Here is a tiny trained network, its code and every weight. The questions are about switching its units off for an input and a class, where a switched-off unit gives its printed mean instead of its output.

import numpy as np


def w(rows, s, z=0):
    codes = np.array(rows[::2]) - 128.0
    scale = np.full(codes.shape[1], s)
    scale[-1] = z or s
    return codes * scale


def f(y):
    return y / 2 * (1 + np.tanh(0.7978845608 * (y + 0.044715 * y**3)))


def log_softmax(a):
    a = a - a.max(-1, keepdims=True)
    return a - np.log(np.exp(a).sum(-1, keepdims=True))


def net(x, mask):
    res = np.array(x, float).reshape(1, 7) / 4 @ E
    y = f(res @ A[0][:, :-1].T + A[0][:, -1])
    res = res + np.where(mask, y, B[0][:, -1]) @ B[0][:, :-1]
    return log_softmax(res[-1] @ U[:, :-1].T + U[:, -1])


A, B = {}, {}
E = w([
[128,128,128,128,128,128,128,128],'x0',
[70,87,124,6,213,202,71,135],'x1',
[7,108,117,89,25,82,107,127],'x2',
[216,141,94,79,10,255,127,136],'x3',
[159,154,33,36,142,56,228,113],'x4',
[128,128,128,128,128,127,128,128],'x5',
[189,93,242,56,98,66,122,122],'x6',
],0.0074)
A[0] = w([
[150,115,212,72,119,62,121,133,36],'n1',
[144,140,126,212,67,48,156,138,34],'n2',
[83,119,132,140,146,76,121,136,57],'n3',
[41,129,27,196,167,153,144,134,51],'n4',
[129,117,213,87,129,82,133,128,85],'n5',
[6,119,137,112,55,79,122,125,38],'n6',
[92,119,183,186,142,133,92,110,80],'n7',
[76,117,144,75,209,129,118,129,93],'n8',
[74,116,204,177,119,172,74,140,31],'n9',
[68,121,106,112,110,90,107,123,85],'n10',
[189,127,146,165,248,130,139,123,46],'n11',
[156,125,97,88,31,209,123,130,21],'n12',
[55,123,156,167,221,24,128,126,45],'n13',
[129,122,128,205,106,71,143,123,84],'n14',
[66,114,133,34,183,174,81,134,37],'n15',
[108,139,90,156,133,141,115,131,70],'n16',
[131,131,41,48,158,37,194,120,2],'n17',
],0.021,0.0065)
B[0] = w([
[152,130,120,128,127,128,46,78,210],'n1',
[123,123,123,184,133,133,188,73,241],'n2',
[121,126,128,74,121,114,144,131,177],'n3',
[156,128,125,127,127,127,24,65,226],'n4',
[145,129,123,129,129,130,53,88,199],'n5',
[225,130,123,142,133,134,150,190,251],'n6',
[77,130,134,152,130,135,102,173,194],'n7',
[117,130,126,157,129,126,182,78,195],'n8',
[59,128,131,160,128,121,104,191,215],'n9',
[174,128,116,131,135,130,130,172,186],'n10',
[221,129,117,133,127,126,146,200,202],'n11',
[112,127,129,33,135,123,158,126,249],'n12',
[92,126,132,4,124,137,164,117,252],'n13',
[116,133,129,165,127,123,174,82,208],'n14',
[127,129,129,191,121,124,195,72,218],'n15',
[142,120,151,130,120,117,94,104,154],'n16',
[47,126,145,178,125,131,92,204,238],'n17',
],0.038,0.018)
U = w([
[81,97,158,2,91,129,189,130,252],'0',
[103,100,148,206,89,132,234,61,54],'1',
[16,101,182,177,86,128,102,233,118],'2',
[163,101,144,118,84,119,18,63,172],'3',
[245,105,122,134,102,133,183,232,78],'4',
],0.0053,0.0014)

Each question gives the input, the list of numbers given to net, and the class t.
The units are the neurons (one row each of A and B). Each row of codes is followed by its name. A weight is (code - 128) times the scale printed after its matrix; where a second scale follows, it is the last column's (A, B and U).
mask holds one flag per neuron, in row order. A switched-off neuron (its flag False) gives its mean, the last column of its row in B, instead of its output. The means were averaged over made-up inputs and are rounded, as every weight is.
A unit's drop is (log p(t) with every unit on - log p(t) with that unit switched off) / (log p(t) with every unit on - log p(t) with every unit switched off).
The circuit of an input: a set's keep is (log p(t) with only the set's units on - log p(t) with every unit switched off) / (log p(t) with every unit on - log p(t) with every unit switched off). Starting from the 12 units with the biggest drops (on a tie, the unit counted first), units are removed one at a time, each time the one whose removal leaves the highest keep (on an exact tie, the one counted first), for as long as the keep stays at least 0.8.
circuit, biggest first: the units of the circuit, biggest drop first
unit that matters most: the unit with the biggest drop
top k neurons: the k neurons with the biggest drops, biggest first
drop when u is switched off: that unit's drop, to one decimal
input [-6,-3,-8,-7,6,3,-4], class 4: circuit, biggest first -> n11
input [7,7,6,2,5,-5,-1], class 1: top 3 neurons -> n15, n8, n11
input [-2,-2,-8,-8,0,2,4], class 0: top 2 neurons -> n13, n6
input [1,-4,2,-5,1,-8,-5], class 0: top 4 neurons -> n13, n1, n5, n3
input [-2,5,7,-2,3,-3,-6], class 4: top 3 neurons -> n6, n10, n1
input [4,-4,6,6,5,7,8], class 3: top 2 neurons -> n1, n13
input [-4,-2,-1,-5,-6,5,0], class 2: top 2 neurons -> n9, n7
input [5,-5,-5,8,-3,-8,-8], class 0: top 3 neurons -> n12, n1, n5
input [-8,-7,7,7,-6,-7,-4], class 0: top 3 neurons -> n12, n15, n11
input [4,-3,8,-4,1,-7,-7], class 4: top 4 neurons -> n6, n10, n1, n5
input [4,5,7,-3,0,-3,-6], class 4: top 3 neurons -> n6, n10, n1
input [-1,6,5,0,-6,1,3], class 1: top 2 neurons -> n15, n17
input [-6,-7,-7,8,4,3,1], class 0: top 2 neurons -> n12, n6
input [4,7,-5,-1,-2,-4,1], class 1: circuit, biggest first -> n15
input [8,5,-2,2,-5,1,2], class 1: top 3 neurons -> n15, n17, n8
input [-2,-5,3,-7,3,5,8], class 3: top 3 neurons -> n1, n5, n12
input [-5,5,-1,-4,5,0,-5], class 1: drop when n5 is switched off -> 1.4
input [-1,3,1,1,-6,-1,-1], class 2: drop when n12 is switched off -> 0.0
input [-4,3,2,0,3,3,-3], class 1: drop when n8 is switched off -> 1.0
input [6,4,-7,-4,-4,8,6], class 4: unit that matters most -> n11
input [5,3,4,3,1,-7,1], class 4: drop when n3 is switched off -> 0.1
